K677: [ 94  99 137 121 146 159]
K671: [105 109  98 101  94 121]
K767: [135 136 119 109 152 135]
K396: [121 135 152 119 136 109]
K542: [137 135 152 119 137 109]
K523: [121 135 152 168 176 192]
rest: [ 99 137] : [121 146 159]
[ 94  99 137 121] : K677
rest: [ 98 101] : [ 94 121]
rest: [109  98] : [101  94 121]
rest: [135 152 168] : [176 192]
[119 137 109] : K542
[135 152 119 136 109] : K396

K835: [150 168 148  77 104  97  98]
K794: [124 151  73 134 205 142 140]
K86: [173 124 124 116  99  94  93]
K161: [124 173 124  99 116 122 119]
K489: [ 63 190  98 125 137 166 168]
K54: [162 190  62 133  98 100 102]
K283: [125 124 116  99  94 157 156]
K880: [ 92 120 168  88 191 147 148]
K545: [162 190  62 103 146 164 166]
[124 173 124  99 116] : K161
rest: [150 168 148  77] : [104  97  98]
[124 124 116  99  94] : K86

K192: [102 132  94  29 137 106 101 117]
K307: [164  87  63 100 122 130 101  59]
K222: [156 107 181  45  88 123 149 108]
K936: [105 181  45  88 123 123 146 108]
rest: [123 123] : [146 108]
[107 181  45  88 123] : K222
rest: [100 122 130] : [101  59]
rest: [164  87  63] : [100 122 130 101  59]

K425: [154 132 110 126  99 162 141 155  94 144 136 138 149 119 126 135 136 165
 102 119 168 102 126 119  46 159 130  67 159  83 171  76 105 142 166 153
 125 126 107 115  63  97 117 123  94]
K928: [152 125 109 163 118 163 136 162 129 125  94 147 149  88  61 127 105 113
 157 129  51 198 162 141 110 141 126 157 128 103 146 163 158 170  81 144
 140 189 122 159 151  96 170 156 159]
K501: [153 125 124  71 150 123 127  94 105 147 125 136 162  88 149  61 129 139
 145 106 116 115 158 106 111 145 122 147 118 134 143 143 134 143 109  88
 166  96 124 164 138 122 100 206 133]
[153 125 126] : K425
[136 138] : K425
rest: [ 67 159  83 171] : [ 76 105 142 166 153 125 126 107 115  63  97 117 123  94]
[136 162 129 125  94 147 149  88  61 127 105] : K928

K535: [142 109 136 146 102 111 117 115 115  93 120 124 148 155 140 119 135 101
 109 155 144 123  98 137 146 119 122 150 138 108 139 124]
K370: [132 117 116 127 132 124 144 143 151 129 119 122 138 125 134 127 126 127
 111 127 145 124 130 138 115 115 127 111 104 134 167 130]
K641: [115 117 119 117 102  40 210 109 127 169 158 136  64 197 152 166 181 172
 114 148 128 149  89  75 110 191 200 163  61  92 178 117]
K348: [111 133 162  63  90 203 168 152 146 116 147 147  88  64 177 132 140 174
 129 162 104 129 191 113 204 110 160 162 119 130 143 148]
K820: [142 109 136 146 102 161 117 115 115  93 120 124 148 155 140 119 135 101
 109 155 144 123  98 137 146 119 122 150 138 108 139 124]
K95: [ 80 105  97  32  99 203 168 120 175 130 103 156  75  60 174 131 109 162
 128 117  96 117 171 159 143 140 142 216 129 165 159 146]
K196: [130 130 107 142 128 105 124  95 148 108 120 171 142 117 158 108 117 104
 139 123 116 133  98  91 125 104 104 182 126 159  81 142]
K927: [106 129 191 103 147  92  76  75 138 154 160 170 116 107 166 105  65  90
  89 137 116 139 107 132  89 148 116 124 123 124 143 121]
K238: [111 133 112 148 115 134 128 131 138 129 109 120 149 112 141 108 128 125
 130 126 122 134 107 134 125 114 147 134 112 120 125 151]
rest: [165 159] : [146]
[104 129 191] : K348

